Below are the code and all the weights of a small trained network. Each question names an input and a target symbol and asks about switching units off, where a switched-off unit gives its printed mean instead of its output.

import numpy as np


def w(rows, s, z=0):
    codes = np.array(rows[::2]) - 128.0
    scale = np.full(codes.shape[1], s)
    scale[-1] = z or s
    return codes * scale


def f(y):
    return y / 2 * (1 + np.tanh(0.7978845608 * (y + 0.044715 * y**3)))


def softmax(a):
    e = np.exp(a - a.max(-1, keepdims=True))
    return e / e.sum(-1, keepdims=True)


def log_softmax(a):
    a = a - a.max(-1, keepdims=True)
    return a - np.log(np.exp(a).sum(-1, keepdims=True))


def net(x, mask):
    ids = ['αγεζημξσφψ'.index(c) for c in x.split()]
    T = len(ids)
    res = E[ids] + P[:T]
    r = res
    for j in range(3):
        rows = slice(3 * j, 3 * j + 3)
        q, k, v = (r @ M[0][rows].T for M in (Q, K, V))
        z = softmax(np.where(np.tri(T) > 0, q @ k.T / 3**0.5, -1e9)) @ v
        o = O[0][rows]
        res = res + np.where(mask[j], z, o[:, -1]) @ o[:, :-1]
    y = f(res @ A[0][:, :-1].T + A[0][:, -1])
    res = res + np.where(mask[3:7], y, B[0][:, -1]) @ B[0][:, :-1]
    return log_softmax(res[-1] @ U[:, :-1].T + U[:, -1])


Q, K, V, O, A, B = {}, {}, {}, {}, {}, {}
E = w([
[77,64,93,169,66,59,90,117,135],'α',
[109,91,156,80,71,91,58,78,110],'γ',
[110,141,86,94,153,180,119,107,166],'ε',
[104,148,73,137,204,117,160,122,218],'ζ',
[63,66,149,175,135,113,160,104,138],'η',
[169,159,181,181,116,184,110,139,190],'μ',
[181,202,132,185,182,88,118,119,78],'ξ',
[102,115,164,162,133,100,100,80,74],'σ',
[166,178,191,96,161,139,102,70,141],'φ',
[135,106,128,254,82,104,153,154,114],'ψ',
],0.015)
P = w([
[138,36,111,124,212,163,141,160,81],'0',
[31,255,109,136,137,144,158,124,94],'1',
[139,99,104,225,183,143,46,28,208],'2',
[89,220,163,144,58,78,165,138,140],'3',
[139,87,113,227,155,143,34,22,237],'4',
[120,196,186,147,2,38,185,137,174],'5',
],0.0099)
Q[0] = w([
[172,158,110,104,158,125,150,149,125],'head 1',
[62,132,145,89,95,132,153,99,115],'head 1',
[110,131,178,69,76,146,197,183,125],'head 1',
[112,185,119,121,148,159,166,130,160],'head 2',
[125,81,54,100,140,146,36,86,160],'head 2',
[126,113,133,66,98,105,159,169,95],'head 2',
[185,184,167,99,121,142,202,242,100],'head 3',
[134,149,165,8,90,85,93,81,41],'head 3',
[185,135,182,133,164,207,70,64,195],'head 3',
],0.013)
K[0] = w([
[164,130,110,184,150,116,102,100,120],'head 1',
[77,127,161,113,73,108,120,77,163],'head 1',
[120,191,164,137,53,109,156,67,174],'head 1',
[161,155,131,173,161,126,142,102,134],'head 2',
[90,55,81,74,177,182,55,172,79],'head 2',
[85,161,125,134,101,126,63,70,130],'head 2',
[163,252,136,196,100,171,116,89,168],'head 3',
[142,152,158,76,110,91,74,45,67],'head 3',
[223,131,166,38,166,198,125,183,149],'head 3',
],0.013)
V[0] = w([
[193,200,191,86,180,132,84,109,80],'head 1',
[101,196,22,86,184,2,179,148,111],'head 1',
[67,41,110,25,173,175,136,79,162],'head 1',
[175,126,118,158,230,196,221,178,114],'head 2',
[129,146,48,189,121,105,184,197,160],'head 2',
[157,128,74,56,45,152,100,160,158],'head 2',
[122,154,124,56,233,149,142,66,197],'head 3',
[154,119,95,119,178,203,87,151,69],'head 3',
[134,144,135,91,2,123,92,143,177],'head 3',
],0.0091)
O[0] = w([
[72,78,187,56,140,76,254,140,195,101],'head 1',
[174,149,41,191,66,23,207,233,75,6],'head 1',
[131,208,101,209,233,111,177,9,36,94],'head 1',
[132,138,68,20,74,219,197,19,82,160],'head 2',
[143,119,38,155,66,167,130,155,137,133],'head 2',
[215,31,106,232,199,87,105,126,170,3],'head 2',
[132,110,83,238,110,20,169,99,189,65],'head 3',
[202,39,182,137,178,93,45,194,218,110],'head 3',
[85,142,96,75,242,183,195,32,58,81],'head 3',
],0.0073,0.0048)
A[0] = w([
[243,30,137,152,98,124,111,119,186,250],'neuron 1',
[179,59,123,182,190,144,56,66,89,48],'neuron 2',
[181,1,157,189,230,37,141,111,181,36],'neuron 3',
[144,94,216,99,204,141,57,128,191,215],'neuron 4',
],0.0078,0.0021)
B[0] = w([
[168,108,20,22,177,118,184,118,98,187],'neuron 1',
[61,153,81,93,220,120,193,249,112,193],'neuron 2',
[240,167,254,79,98,171,145,121,69,169],'neuron 3',
[114,51,137,215,87,117,156,146,126,254],'neuron 4',
],0.0089,0.013)
U = w([
[151,114,122,60,121,91,125,174,142,72],'α',
[162,169,106,45,194,161,138,93,105,34],'γ',
[92,47,97,121,172,172,152,80,110,68],'ε',
[107,140,90,128,191,127,84,204,151,72],'ζ',
[190,119,167,111,96,132,125,53,108,58],'η',
[104,97,182,253,27,64,66,209,194,200],'μ',
[55,254,138,79,156,189,131,36,108,254],'ξ',
[179,112,86,175,121,110,127,104,97,112],'σ',
[201,111,133,85,125,170,15,106,97,99],'φ',
[149,126,161,152,143,142,141,169,98,35],'ψ',
],0.0065,0.0058)

Each question gives the input, a string of symbols that net reads in full, and the target symbol t.
The units are the heads (3 rows each of Q, K, V and O) and the neurons (one row each of A and B). Each row of codes is followed by its name. A weight is (code - 128) times the scale printed after its matrix; where a second scale follows, it is the last column's (O, A, B and U).
mask holds one flag per unit, heads first, then neurons. A switched-off unit (its flag False) gives its mean, the last column of its rows in O or B, instead of its output. The means were averaged over made-up inputs and are rounded, as every weight is.
A unit's drop is (log p(t) with every unit on - log p(t) with that unit switched off) / (log p(t) with every unit on - log p(t) with every unit switched off).
The circuit of an input: a set's keep is (log p(t) with only the set's units on - log p(t) with every unit switched off) / (log p(t) with every unit on - log p(t) with every unit switched off). Starting from all 7 units, units are removed one at a time, each time the one whose removal leaves the highest keep (on an exact tie, the one counted first), for as long as the keep stays at least 0.8.
units of the circuit, in order: the units of the circuit, biggest drop first
most important unit: the unit with the biggest drop
top k neurons: the k neurons with the biggest drops, biggest first
drop of u: that unit's drop, to one decimal
input σ σ ε, target μ: units of the circuit, in order => (head 3)
input γ μ γ η σ, target ψ: top 2 neurons => (neuron 3; neuron 2)
input ξ α γ μ η, target α: top 2 neurons => (neuron 1; neuron 4)
input ζ ψ γ, target σ: units of the circuit, in order => (head 3; head 1; neuron 1)
input α α α μ γ, target ζ: units of the circuit, in order => (neuron 2; head 1; head 2)
input ε σ α η γ, target γ: top 3 neurons => (neuron 2; neuron 1; neuron 3)
input γ ξ γ ξ, target μ: units of the circuit, in order => (head 1; neuron 1)
input μ γ μ μ, target μ: units of the circuit, in order => (head 1; neuron 4)
input ξ ζ γ σ φ ζ, target μ: units of the circuit, in order => (neuron 1; head 3)
input μ ζ ζ σ μ, target ε: top 2 neurons => (neuron 1; neuron 4)
input γ μ α, target ψ: top 2 neurons => (neuron 3; neuron 2)
input σ ε φ φ, target μ: top 2 neurons => (neuron 1; neuron 2)
input μ γ ε, target ε: units of the circuit, in order => (head 3; neuron 4; head 1; head 2)
input η φ γ α γ μ, target ξ: most important unit => head 3
input γ γ μ ε ψ, target ψ: top 3 neurons => (neuron 3; neuron 2; neuron 4)
input ε μ μ μ σ, target γ: top 3 neurons => (neuron 2; neuron 3; neuron 1)
input η μ α μ γ, target ξ: top 2 neurons => (neuron 4; neuron 2)
input μ γ μ μ α γ, target μ: top 2 neurons => (neuron 1; neuron 2)
input ε σ μ μ μ, target γ: top 3 neurons => (neuron 1; neuron 2; neuron 3)
input σ μ μ σ φ, target μ: most important unit => head 3
input γ σ γ α, target ξ: drop of neuron 4 => 0.4
input α μ μ, target ζ: drop of head 1 => 0.6
input γ ε φ φ ζ ψ, target ξ: drop of neuron 4 => 0.2
